[128 = 0]

noztozo: [134 126 140 119 101 155 147 144 148  92 133 146 135 139 138 156 146 113
 133 115 144]
bovvor: [ 50 141  37  74  97 135 181 120 183 171 155 121 150 131 129 121 167 191
 133  90 104]
zusfule: [117 139 154 168  93 176 101 147 136 110 107 162  81  89 156 147 137 115
 174 127 130]
bovvor: [ 88 143 117 158 104 101 137  65 106 218 205 123 149 134 155 140 123 154
 182 178  93]
zusfule: [174 124 202 138 167  68 100 110 128 116  95 108 151 140 151 160  88 116
 121 147 123]
bovvor: [162 123 164 139 155 118 133 108  90 107 167 112 152 150 108 124 109  91
 108 158 142]
noztozo: [144 129 139 137 175 145 129 133 120  89 120 126 129 118  98 110 112 113
 105 111 135]
rotutif: [143  89 178 148  64  78  85 112 172 173  29 161 146 145 184 166 156 166
 171 153 110]
rofilisev: [131 133 158 125 100 112 115 128 136 128 123 120 122 129 163 157 127 120
 143 147 129]
zusfule: [120 110 116 145  95 161 135 132 146 133 107 171 131 130 125 128 160 143
 151 114 127]
bovvor: [102 124 179 203  71 114  76  69 104 200 131 140 113 104 172 132 136 138
 205 211  98]
rotutif: [ 99 184 159 149 101 141  98 134 105 132 183 102  61  78 189 167  98  95
 177 164 123]
bovvor: [ 78 135 152 158 106 113  86  98 175 165  61 131 113  81 170 132 137 177
 177 138  87]
rofilisev: [118 136 110 111 138 115 151 118 136 141 155 119 148 140 129 137 123 140
 125 118 120]
noztozo: [ 70 156 128 115  80 109 133 101 167 168 152 109 130 113 186 167 138 159
 173 145 100]
rotutif: [156 115 116 109 112 136 132 167 128 110 110 145 117 146 127 138 138 115
 113 109 150]
rotutif: [141 137 114 134 126 164 131 159  97 108 157 139  95 122 117 124 123  97
 125 121 148]
rofilisev: [159 122 112  91 113  98 165 138 121 143 174 129 161 185 140 168 126 120
 116 126 142]
noztozo: [ 70 127  94  90  49 140 157 105 139 147 179  99 143 141 131 109 184 135
 129 167 132]
rofilisev: [ 98 136 100 141 148 172 116 143 135 112  98 137  93  83 101  86 135 140
 125  99 123]
bovvor: [159 123 117 129 120 146 122 170 107 116 121 151  98 133 126 134 125 106
 123 113 149]
rotutif: [167 109  43 102 147 154 173 188 119 134 134 183 130 169  91 129 132 137
 102  52 149]
rofilisev: [130 143 119  72  53  93 145 157 148 151 161 115 122 163 198 201 138 123
 144 136 140]
zusfule: [116 113 122 130 124 127 137 114 161 137  98 146 154 133 125 127 146 159
 135 111 114]
rotutif: [141 124  85  99 141 125 155 154 138 133 129 143 138 151 118 137 127 142
 111  86 133]
rotutif: [167 128 102 122 116 183 135 197  87  86 150 156  79 134 109 126 130  77
 110 105 172]
rofilisev: [162 133 191 153 145 159  92 164 137  53  70 144  90  95 139 148 111  90
 129 111 147]
noztozo: [ 48 184 161 129 216 139 110  92 193  69  90  65 117  33 125 103  94 157
 120  95  86]
bovvor: [ 93 138  97 131 100 132 110 147 165 167  82 151  93  97 163 141 139 171
 165 100 106]
rofilisev: [162  82 118 170 142 149 113 119  74 137 109 157 133 142  62  58 144 116
 107 150 142]
zusfule: [ 95 140 150 100 192  61 117  84 183 129  74  67 167 107 131 114 103 177
 100 118  89]
zusfule: [162 102 164 192  78 166 130 135 152 136 100 231 139 147 167 197 148 133
 204 108 126]
noztozo: [159 111 119 134 124 121 126 138 101 145 130 145 128 150 119 125 127 120
 123 134 138]
zusfule: [189  92 142 113 143  82 138 120  98 132 132 122 174 189 104 124 122 111
  88 149 147]
rofilisev: [179  91 159 154 151  94 135  86  86 145 150 134 186 179  97 116 120 113
 113 168 133]
noztozo: [137 132 122 130  60 100 144 123 119 197 186 155 137 169 190 200 131 133
 184 153 122]
bovvor: [207 106 194 181 116 148  71 167  66  92  94 160  77 126 130 132 112  60
 133 163 166]
noztozo: [123 136 149 126 155 156 130 137 156  68 101 125 126 105 115 124 127 120
 113 100 133]
zusfule: [139 126 134 129 135 115 134 122 130 135 133 133 143 141 133 143 120 131
 131 125 125]
rotutif: [134 137 152  97  79  91 108 155 163 133  92 119 109 132 196 187 129 132
 145 129 130]
[135 146 124 144 147 116 152 101  89 159 216 124 146 147 131 149  98 114
 145 148 121]	noztozo
[139 131 157 142 152 133 120 126 131 102 114 129 129 118 126 133 115 118
 127 123 128]	rofilisev
[187 125 168 128 185 124 108 164 120  65  83 127 115 125 115 135  92  94
  92 101 150]	bovvor
[109 153 110  93 139 101 144 130 153 140 145 103 133 128 153 156 112 146
 126 108 115]	rotutif
[130 120 181 152 107  95 102  88 121 149 123 113 143 131 152 137 127 125
 149 182 117]	rofilisev
[142 144 115  58 117 115 144 181 150  87 128  99 114 143 149 161 124 109
  92  99 154]	rotutif
[104 113 113 117 119 107  86 133 148 149  42 110 104 100 122  80 147 163
 112 132 116]	noztozo
[132 128 115 100 146 138 131 163 159  90  81 129 119 119 119 125 131 134
 101  83 136]	bovvor
[ 30 167 120 110 152 121 119  78 167 129 128  55 124  63 125  81 130 166
 122 141  90]	noztozo
[119 111 101 125 162 107 152  96 147 157 117 135 178 147 100 108 132 171
 117 107 106]	rotutif
[121 120 128 125 145 128 104 137 143 113  67 119 113 104 112  95 133 141
 108 116 125]	noztozo
[ 78 145 142 129 118  83 128  65 148 179 155  90 159 121 159 137 125 162
 155 168  90]	rofilisev
[105 131 100 125 135 130 137 116 130 147 139 123 133 123 115 108 133 146
 127 124 117]	rofilisev
[100 127 152 171  89 118 102  85 119 180 136 133 125 113 156 129 138 143
 178 179 105]	bovvor
[ 63 158  75 114 136  95 161  85 159 207 177 114 156 124 153 146 119 192
 161 114  79]	bovvor
[ 92 168 118 100 132  88 136 118 159 161 153  97 127 116 179 173 102 156
 149 117 100]	rotutif
[211  76 146 152 123 135 119 149  70 113 115 166 138 177  87 108 137  84
 101 149 168]	rofilisev
[149 119 105 147 150  84 111 113  72 201 149 124 125 144 118 106 101 137
 129 157 117]	noztozo
[166 104 117 127  80 172 132 170  82 101 149 154 103 154 105 113 158  78
 112 145 174]	bovvor
[162 112 151 128 111 105 127 124 111 134 137 131 146 161 137 147 128 111
 127 153 140]	rofilisev
[100 133 135 147 176 103 140  62 131 154 152 106 175 123 108 106 112 156
 130 143  95]	rofilisev
[199  76 130 153 125 140 121 144  68 123 116 166 136 172  77  92 142  94
 101 148 163]	rofilisev
[142 159 109 108 210  94 136 152 151 131 113 123 124 118 142 163  68 152
 117  60 108]	bovvor
[102 125 217 166  79  61  78  43 129 183 123  88 152 120 186 145 131 139
 177 233  95]	rofilisev
[209  88 133 141 104 126 118 178 104 132  89 191 120 174 132 157 132 108
 129 113 158]	noztozo

taso_kadod: [122 108  95 108 189 204 139  69 122 178 104  97 174  97  35  74 140  64
 102 135  27]
vun_vog: [125 125 116 126 149 160 150 196 104 145 152 112  94 143 133 108 137 108
 148  86 118]
dipi_magel: [126 140 137  80 125 100 136  99 149 144  87 153 119 108  87 130  72 120
  94 164 161]
dipi_magel: [147 125 151  95 102 162 181 170 130 190 108 129  91 130 110 121 108  70
  73 115 192]
lezo_lozi: [127 140 119 131 116 118 115 130 159 119 150 156  86 116 105  85 162 146
 180 153 127]
taso_kadod: [115 110 165 183 106 159 123 102 126 124 125 117 157 117 110 126 168 120
 107 136 128]
taso_kadod: [119 119 153 155  98 145 145 121 125 136 125 127 125 141 128 143 154 123
  85 140 154]
zenif_dodeb: [127 141 122  94 133  82 113 118 125 116 113 130 122 135 174 156 107 160
 126 128 143]
zenif_dodeb: [166 115 177 158  55 132 138 104 154 137 114 115 175 102 137 152 117  96
 108 137 189]
dipi_magel: [127 122 160 147 107 122 127 122 125 120 116 118 151 117 135 149 112 124
 114 127 156]
dod_dabe: [ 85 138 133  63 162 122 151 186  89 163 108  80  49 126 160 115 120 128
 137  88 140]
lezo_lozi: [119 128 106 132 156 142 129 138 127 123 144 127 126 120  88 100 122 119
 161 129  86]
taso_kadod: [187 133  84  60 122 111 165 141 140 158 123  92 163 114 143 152  31  74
 152 110 126]
vun_vog: [117 122 188 157 117 115  91 121 123 106 107 110 154  87 145 128 127 139
 149 107 157]
zenif_dodeb: [ 69 115  97 142 175 149 106  60  94 120 128  70 141 137 146 122 216 164
 130 137  18]
taso_kadod: [ 99 145 139 109 127 113 146 156 127 136 117 196  48 174 114 136 135 159
  57 156 188]
zenif_dodeb: [150 119 133 109 155 112  62  47 132 119  91  72 219  61 164 120 125 129
 178 103  72]
lezo_lozi: [ 61 135 128  67 154 122 154 124 111 163 101  60  60  93 102  93 128 123
 156 140 102]
dod_dabe: [ 80 118 110 219 118 143 144 115 114  77 178 146 132 184  97 154 177 166
 108 176  82]
lezo_lozi: [186 132 121 138  82 107  94 115 157 117 148 160 135 152 219 146 190 161
 137 119 162]
zenif_dodeb: [128 129 103 104 168 120 124 142 109 121 128  96 151 116 133 131  81 119
 164 100  87]
zenif_dodeb: [ 26 129 192 143 139 105 107  92  94 111  84 107  83 121 132 138 173 189
  84 154 145]
vun_vog: [159 126 107 148 127 138 124 116 156 114 148 155 167 113  73 108 101 106
 158 146 102]
taso_kadod: [111 140 134 111 166 123 116 144 130 124 112 185 101 126  72 103  98 136
 107 138 140]
dod_dabe: [114 120 150 133 146 129 112 134  95 124 113  91 146 124 175 147 135 137
 121  89 125]
lezo_lozi: [111 143 176 117  72  87 107  95 173 129 108 142  71  85 126  96 167 159
 157 174 192]
lezo_lozi: [162 133  55  71 132 112 157 141 125 145 155  64 132 137 187 145 103 110
 190 105  79]
dipi_magel: [138 121 137 168 105 115 136 135 113  99 138 135 167 164 163 191 104 140
  90 124 151]
dipi_magel: [162 139 111 103 114 110 116 146 143 134 140 148 100 143 185 126 155 145
 147 112 153]
taso_kadod: [108 119 106 100 143 182 177 106 115 188 109 124 100 158  87 120 161  93
  38 151 105]
dod_dabe: [ 97 136 150 131 100  86  95  53 146 109 104 142 113 127 156 142 184 189
 105 179 146]
dipi_magel: [119 129 172 114 135 122  58  97 147 133 104  86 116  37 147  49 194 142
 227 102 117]
lezo_lozi: [ 93 129 192 117  93 107 160 124 118 144  78 125 108 124 114 169  80 122
  47 152 213]
dod_dabe: [162 116 127 136 123 187 131 156 136 166 147 111 121 109 128  73 185  84
 162  89 116]
vun_vog: [ 88 138 150  98 143 108 126  90 137 135  83 153 105 105  65 115  97 137
  89 173 144]
lezo_lozi: [135 110 128 173 172 170 111 132  98 113 130 143 194 146 111 140 122 114
  88  95  89]
dod_dabe: [ 50 159 119  98 157  41 135 139 117  76 119 154  69 141  91 157  42 194
 140 183 136]
vun_vog: [140 125 178 145 138 133  88 139 135 118 109 137 155  73 103  94 107 114
 160  99 152]
zenif_dodeb: [103 137 127  95 167  90  87  96 113 111 100 109 134 111 162 134 123 167
 144 119 103]
vun_vog: [ 72 123 146 150 145 160 171 232  79 134 159  77  58 136 121 108 134 114
 167  83 128]
dod_dabe: [115 132 128 150 148  86 118 124 112  73 125 144 182 138 113 181  39 150
 119 138 121]
vun_vog: [102 130  83 102 155 139 158 105 117 145 126 134 107 166 101 137 133 131
  79 161  86]
dod_dabe: [144 129 141 104 157 129 110 167 118 135 117 107 138  89 135 104  88 105
 174  75 131]
vun_vog: [134 128 120 141 112 129 144 152 132 122 152 122 119 133 128 127 124 122
 155 128 130]
zenif_dodeb: [151 123 147 174  54 163 155 126 167 148 151 189  93 161 106 118 201 118
  74 171 188]
vun_vog: [ 32 120 166 137 144 127 147 143  59 129 109  54  78 151 179 163 170 165
  88 111 127]
dipi_magel: [134 118 152 199  81 116 113 133 126  84 162 104 161 133 182 159 158 152
 167 118 139]
dipi_magel: [125 123 142 151 103 129 149 132 127 122 132 124 140 135 118 152 108 118
 109 140 147]
dod_dabe: [128 128 123 131 125 126 133 125 130 125 131 134 130 135 122 135 122 129
 121 137 127]
zenif_dodeb: [145 131 193 124  98 100 103 119 147 125  88 137 150  78 128 130  84 120
 127 123 201]
dipi_magel: [163 155  70  34 142 106 146 143 156 168 121 190  61 160 132 115 110 130
 102 145 151]
lezo_lozi: [121 150  45  49 134 109 179 177 128 160 167  93  27 162 168 113 144 135
 188 130  97]
taso_kadod: [164 133 119  96 134 110 138 156 133 131 122 122 157 108 121 139  37  95
 153 106 142]
[141 129  76  90  85 126 161  71 148 166 137  95 102 161 182 146 200 135
 107 168 105]	taso_kadod
[173 119  90 149 153 145  70  98 137 109 156 115 189 113 170 100 187 137
 199  93  51]	lezo_lozi
[ 98 129 138 116 178 126 100 127 110 119 109 111 132  95 107 101 112 134
 157 109  96]	zenif_dodeb
[122 149  78  93 130  91 146 150 125 121 149 169  64 199 176 162 140 176
 101 148 140]	zenif_dodeb
[188 136 122 149  73  97  94 108 184 101 157 167 146 115 157 119 151 147
 187 146 155]	lezo_lozi
[114 143 122  91 111  90 137  95 147 133 108 150  94 138 125 143 119 153
  97 176 154]	dod_dabe
[101 122 189 207 109 125  85 122 129  81 134 153 138 114 121 120 172 166
 138 134 153]	taso_kadod
[ 99 123 127 114 171 125  94  19 125 126  72 147 182 119  86 140 128 147
  49 173  82]	vun_vog
[117 124 134 165  87 118 117 111 128 109 152 103 116 147 197 146 209 169
 147 134 129]	taso_kadod
[ 91 140 116 121 104  96 161  87 154 117 125 147 103 130  57 137  92 140
 114 213 130]	vun_vog
[180 127  57  69 128 120 142  94 143 154 139  57 172 108 169 132 104  93
 192 116  62]	taso_kadod
[158 117 111 169  90 151 141  86 152 126 147 158 167 157 112 147 159 118
  84 166 120]	dod_dabe
[113 118 187 188 127 153 115 136 111 114 108 200 140 162 105 152 142 141
  20 129 186]	lezo_lozi
[147 124 183 138 129 124  78 128 131 120 101 130 159  82 147 112 125 127
 147  89 163]	vun_vog
[114 128 121 138 117 125 145 133 123 122 142 115 117 140 130 140 131 133
 133 139 122]	vun_vog
[155 141  84 143 114 121 159 174 161 106 181 182 111 146  64 114  76 114
 174 159 127]	lezo_lozi
[122 120 165 176 134 132 103 153 113  96 135 118 160 106 128 126 116 130
 160  97 132]	taso_kadod
[144 115 143 145 118 151 183 197 107 135 140  77 168 107  90 147  20  54
 151  92 142]	zenif_dodeb
[ 78 132 148 107 170  97 100 112  97 110  94  90 131 102 142 136 105 158
 140 115 109]	zenif_dodeb
[ 77 128 141 154  92 113 171 170 105 113 157  78  75 148 152 154 138 146
 152 137 145]	vun_vog
[140 137  70  91 176 107  95 127 125 113 149  93 136 111 166 104 131 146
 224  99  51]	taso_kadod
[183 143 109  59 132 125 124 155 149 171 114 172  91 137 159 109 127 114
 110 103 172]	vun_vog
[160 122 124 138  89 128 122  85 150 133 130 126 156 132 160 144 164 128
 115 143 134]	zenif_dodeb
[ 49 121 158 142 164 147 144 152  79 128 115  86  94 125 100 122 134 134
 114 118 109]	vun_vog
[129 131  82 147 109 137 182 129 143 123 162 171 119 180  68 150 103 117
  88 186 117]	dod_dabe
[154 120 100 120 142 135 139 133 110 131 134  97 175 141 158 159  96 107
 125 100  98]	lezo_lozi
[183 143  86  92  75  66 112  72 182 115 143 114 149 110 187 144 125 148
 200 161 125]	taso_kadod
[147 121 193 141 101 100 105 116 115 115  85 127 184 119 185 189  86 134
  71 101 203]	dipi_magel
[143 133 133 120 100 106 118 110 151 126 127 122 127 109 147 124 135 135
 157 139 144]	lezo_lozi

movunnosip: [128 182 139 124 154 134  76 136 120 111 121 137 123 118 130 124 140 111
 106  85 138]
dofubega: [178 130 114 119 133 111 165 135 145 138 118 115 110 111 159 121 145 129
 149 147 119]
movunnosip: [ 86  96 126 128 118 139 195 127  94 143 163 124 104 132 114 125 118 117
 122 148 128]
tibutgini: [ 96 143 117 122 120 162 162 126  71  96 157 111 110 106 107 170 111  89
 116 110 137]
movunnosip: [205 150 118 142 126 116  42 119 166 116  54 132 174 142 155 136 123 178
 159 162 127]
movunnosip: [114 147 132 132 139 134 122 134 105 129 133 130 120 128 130 119 125 124
 114 127 134]
gupusafot: [158 107 136 149 121 109  60 110 185 142  69 159 150 172 123  98 141 176
 142 159 123]
movunnosip: [132  62 115 123  96 113 195 120 159 143 146 113 133 127 124 137 126 135
 154 152 111]
gupusafot: [120  91 115 141 107 104 197 136 148 151 157 104 118 122 138 108 127 126
 127 161 110]
tibutgini: [114  92 127 112 114  98 183 148 159 147 189  93 163  99 150 135 113 122
 133 107 110]
tibutgini: [124 157 136 124 141 155  76 114 109 101 101 154 115 137 100 143 139 116
 120  98 143]
tibutgini: [108 130 111 157 112  84 200 149 185 131 176  92  73  95 127  82 172  69
  78 111  97]
gupusafot: [125 188 102 175 118 139 115 133  97  91 115 101  98 116 125 127 124 100
  89 154 127]
gupusafot: [190 108  99 120 114 100 205 131 173 133 124 101  95  99 153 126 159 114
 156 149 106]
tibutgini: [130 157 111 141 130 157 144 134  43 124 121 108 131 128 152 146  82 145
 134 191 142]
dofubega: [162 123  90 155  79 121 126 105 191  70 100 103 116 110  93 165 153  94
 128 120 107]
rizekov: [ 99 100 127 118 109 135 155 121 133 115 157 122 132 119 101 154 124 107
 127  99 124]
dofubega: [142 137 129 106 148 139 158 138  83 145 134 126 123 120 157 132 114 139
 147 146 138]
rizekov: [121  78 130 154 111 129 122  95 156 145  82 172  91 184  85  91 156 150
 132 175 125]
movunnosip: [151 157 120 144 135 119 116 141 118 133 115 113 135 125 160 114 117 144
 125 161 127]
movunnosip: [144  99 119 125 112 108 160 130 163 136 138 112 138 118 138 130 131 131
 142 134 114]
rizekov: [173 122 148 101 180 129 154 120 117 183  76 191  45 163 144  61 186 150
 156 164 141]
gupusafot: [125 164 120 118 141 149 155 138  75 113 144 113 105 103 137 146 121 102
 121 120 137]
rizekov: [142  44 111 111  98 119 232 122 131 162 149 110 135 129 142 142 109 153
 178 185 115]
rizekov: [142  96 109 149  90 119 128 114 161 115 113 113 152 135 117 146 117 142
 141 157 115]
rizekov: [110  83 148  60 157 143 236 129  96 164 175 153  70 114 122 128 156  99
 154  89 137]
tibutgini: [169 171 131 161 151 106  66 139 139 151  76 139 131 153 168  72 134 171
 120 182 129]
dofubega: [136 127 130 127 131 117 126 131 144 135 127 129 129 127 135 118 136 130
 129 125 124]
dofubega: [120 133 129 173 130 107 116 125 155 150 100 149  79 162 118  55 163 133
  94 170 120]
gupusafot: [191 169  80 153 116 119 189 136 126 104 106  85  67  91 156 126 152  95
 127 177 113]
dofubega: [146 201 145 126 176 152  51 130  81 123  81 162 108 143 139 109 137 138
 117 124 153]
rizekov: [ 96 150 122 116 110 136 120 140 129  77 184  86 172  78 115 193 103  81
 107  46 124]
tibutgini: [139  61 169  58 135 142  57 102 162 138 113 177 222 153 110 185 108 182
 196  63 144]
dofubega: [134 143 142 139 153 110 111 137 138 159 112 149 105 147 145  71 150 143
 114 146 129]
dofubega: [ 57  96 140 141 113 142 137 123  99 138 160 134 140 151  98 126 101 131
 107 135 133]
rizekov: [117 169 120 128 125 124 118 158 105 106 175  74 187  83 162 167  81 117
 113 101 126]
movunnosip: [117 209 119 145 155 175 111 132  24 101 107 131  79 126 129 132 116 108
 101 153 154]
gupusafot: [137 147 107 143 106 119 127 126 167  86 133 102 117  98 111 149 148  84
 108  92 113]
gupusafot: [ 85 184 116 160 134 156 142 144  38 112 149 104 102 119 132 126  97 106
  86 160 141]
[141  68 114  92 102 128 211 119 146 125 158 109 131 103 121 173 128 112
 168 113 117]	rizekov
[143  81 119 119 125 114 220 145  94 187 151 105 143 132 183 112  90 175
 167 216 123]	rizekov
[114  90 134 123 113 177  91  82  98 109  79 177 127 176  69 164 119 150
 156 143 148]	movunnosip
[118 127 108 168 122 122 200 144  74 164 137 104  95 140 161  83 105 147
 116 234 124]	gupusafot
[190 161  93 159 108 124 108 110 171  81  68 120  84 119 114 134 170 103
 125 142 116]	dofubega
[138 197 102 134 141 154 172 142  59  96 136  99  67  89 141 142 133  77
 106 134 135]	movunnosip
[132 172 152 104 166 166  51 121  76 116  95 166 140 143 124 146 118 144
 137 101 158]	gupusafot
[139 137 106 153  96 109 116 122 193  85 127 103 123 104 105 143 154  89
 106  94 107]	gupusafot
[ 85  91 137 119 118 181 123  89  78 113 108 173 106 168  63 159 121 128
 139 130 149]	movunnosip
[143 145 118 127 134 145 143 126  92 122 114 126 108 125 135 136 124 126
 136 152 135]	dofubega
[132 184 128 126 147 171  77 114  78  87  92 150  99 130 104 153 135 107
 118 106 150]	movunnosip
[ 51  83 146 140 115 129 146 129 113 154 172 135 145 153 104 110 103 137
 106 135 129]	dofubega
[153 156 118 141 133 124 118 136 116 127 112 115 130 123 153 122 120 138
 128 157 128]	movunnosip
[ 58 102 138 142 106 121 131 132 142 126 180 116 154 128  99 130 111 112
  94  97 120]	gupusafot
[104 166 139 124 150 171  92 124  48 116 116 147 124 141 119 144 104 132
 121 131 155]	dofubega
[ 90 129 128 133 118 130 140 142 104 126 171 101 160 114 134 144  92 123
 113 123 127]	rizekov
[104 134 140 128 138 131 118 132 116 135 139 136 127 134 124 116 126 127
 114 117 133]	movunnosip
[117  60 121 114 101  93 220 142 169 159 189  92 150 106 146 129 118 127
 144 132 104]	tibutgini
[ 81 153 171  73 200 150 175 150  53 171 176 169  61 122 136  88 154  97
 110  74 154]	rizekov
[225 167 114  81 151 119 133 137 155 106 105 112 124  77 171 164 157 111
 171  86 125]	rizekov
[146 132 136  57 159 149 187 137  87 129 161 127 114  87 147 170 132 102
 163  74 141]	gupusafot

vur_tubag: [143  93 125 141  95  80 118 162 149 106 154 127  90 131 130 167 131 128
  80 145  97]
temuf_gisap: [129  68 143 199 107 137 222 150  90 150 145  95  97 198 106 131 103 166
 135 140 144]
temuf_gisap: [175 118 167 171 146 177 137 138 140  51 173 146  83  97 114 103 166  98
  91 107 123]
temuf_gisap: [164 114 172 155 160 177 167 129 133  47 140 123  32 182 116 123 131 200
 148 103 124]
vur_tubag: [126  95 133 144 101 119 169 132 108 151 142 110 125 160 120 139 126 123
 111 130 128]
kigon_vakaz: [112  96 129 112 129 117 149  93 102 221 125 104 150 169 110 102 121 139
 135 134 119]
kigon_vakaz: [143  89 113  94  76  91  92 179 166 127 116 112 142  99 183 146 100 140
 107 144 141]
madi_vif: [134 131 132 146 151 139 119 120 145  75 120 146  94 114  99 122 157 124
 110 136 105]
kigon_vakaz: [113  15  96 109  73  47 165 164 151 132 128  63  94 190 152 137 105 174
  97 172 121]
temuf_gisap: [131 144  97 152 124  24  56 178 144 166 214 146 128  88 149 165 105 108
 103 160  92]
temuf_gisap: [119 128 105 113 100 109 132 160 135 105 138 112 155 112 172 137 114 108
 131 128 162]
madi_vif: [138 158 141  84 119 126  88 104 134 137 123 150 134 115 126 155 150 103
 104 104 100]
temuf_gisap: [139 162 137  89 149 151  88 108 150  87 112 148 123  99 134 121 151 118
 128 107 121]
temuf_gisap: [117 116 127 106 132 168 141 100 131 126  77 121 157 116 120  89 145 115
 132 128 146]
vur_tubag: [ 88 113  92  62  80  62 149 123 115 167 129  86 159 180 164 162 113 121
 129 126 136]
kigon_vakaz: [126  81 102 132  99  76 141 174 158  58 156 102  95 132 155 141 130 124
  95 150 130]
vur_tubag: [135 139 129 173 118 116 123 160 120 146 139 143 125 120 123 159 104 139
 130 141 124]
temuf_gisap: [140  98 127 161 156 102 123 151 145 114 161 119  74 146 124 112 111 180
 137 151 112]
vur_tubag: [145 125 150 131 117 172 123 127 139 114  65 145 116 122 112 142 126 158
 127 127 124]
vur_tubag: [124 155 115 168 195 104 100 126 131 125 186 143 107 109 111  94 131 130
 148 145 110]
madi_vif: [ 86 126  94 140 101  87 162 135  79 238 155 101 210 141 144 125  92  93
 149 143 161]
kigon_vakaz: [112 131 116  77 124 123 116 123 137 150  66 112 134 159 153 139  90 198
 177 131 141]
temuf_gisap: [120 130 143 115 124 158 172 106 106 130  89 115 111 189 119 145 117 174
 160 110 137]
madi_vif: [111 189 119  97 167 120 111 102 111 141 164 131 146 134 146 118 126 118
 170 101 137]
kigon_vakaz: [147 148 135  90 116 134  93 145 152  94 121 135 123 109 166 147 119 140
 133 108 137]
madi_vif: [121 105 114 196 129 123 138 142 129 122 130 143 138  87  87 112 149  82
  89 168 117]
vur_tubag: [ 96 136 108 104 116 110 162 115  94 176 148 100 176 156 150 122 115 105
 152 116 158]
kigon_vakaz: [105 146 117 118 136 142 110 109 111 223  69 133 191 116 121 111  95 149
 171 144 143]
vur_tubag: [107 118  96 147 130  41 132 148 117 155 212 110 118 152 136 141 117 114
 119 149 110]
madi_vif: [126 122 118 146 105 109 129 159 115 179 149 120 165 114 151 133  96 118
 134 138 149]
vur_tubag: [129 153 144 184 175 164 114 118 124 152  65 163  96 138  73 133 102 210
 175 154 105]
kigon_vakaz: [ 44 134  47 141 158  78 159 132 124 120  84  99 158 151 127 107  99 156
 192 188 160]
madi_vif: [ 95 125 111 124 145 123 171 106 106 137 125 103 132 173 122 110 124 142
 160 131 142]
kigon_vakaz: [ 95 128 104 154 142 123 156 128 122 118  84 122 119 156 105 131 113 167
 161 158 134]
madi_vif: [136 180 125 126 142 107  78 138 130 138 168 155 139  94 143 147 123 107
 132 118 118]
[ 44 123  70 157 169 101 187  96  95 176  71  99 151 190  85  98 103 174
 197 184 141]	kigon_vakaz
[155 111 145 147 106 134 120 149 138 118 138 138 117 106 127 141 134 115
  94 128 119]	kigon_vakaz
[ 99 141  91 101 139  95 121 130 134 116 141 111 152 122 157 112 123 115
 149 136 148]	kigon_vakaz
[134  53 112 175 136 142 142 151 151 111 143 109 157  60 123  35 149  75
  89 171 154]	temuf_gisap
[165 145 171 138 121 177 102 117 118 178 117 160 146  96 111 133 130 116
 113 106 117]	kigon_vakaz
[130 133 110 139 129  81  85 149 141 148 168 140 140  89 135 132 125 101
 107 148 111]	temuf_gisap
[128  65 128 128  64 105 162 156 127 160  88 100 117 175 133 170  97 173
 112 148 127]	madi_vif
[127  84 117 191 135 132 169 168 133  96 127 109 102 137 124 104 104 166
 144 163 152]	madi_vif
[119 143 119 168 161 139 122 114 127 109 143 151 142  82  92  95 164  71
 107 144 118]	madi_vif
[119 109 122 139 109 103 138 131 131 125 107 129 105 152 104 161 132 141
 107 147 101]	madi_vif
[ 71 145 108 154 180 138 180  72  83 184  88 118 141 189  71  99 122 161
 189 149 128]	kigon_vakaz
[115  89 132 115 113 154 167  92 119 136  85 114 142 144  97 104 159 104
 102 131 125]	madi_vif
[138  94 144 159 134 153 174 135 122 103 130 111  92 161 118 111 123 161
 137 129 139]	temuf_gisap
[ 87 126  89 133 139 101 123 114 106 225 131 117 213  99 124  81 116  85
 143 160 146]	kigon_vakaz
[120 116 108 119 136 102 115 143 145 122 129 115 122 129 147 117 110 155
 144 145 134]	temuf_gisap
[123 154 136  89 149 140 130 100 124 116 119 123 110 165 136 130 127 160
 162 102 129]	kigon_vakaz
[134 103 156 165 167 163 133  74 113 189 103 146 114 137  47  86 157 135
 111 145  82]	temuf_gisap
[122 113 133 111 152 145 141  94 129 121 114 117 114 149 110  95 147 138
 132 125 121]	vur_tubag
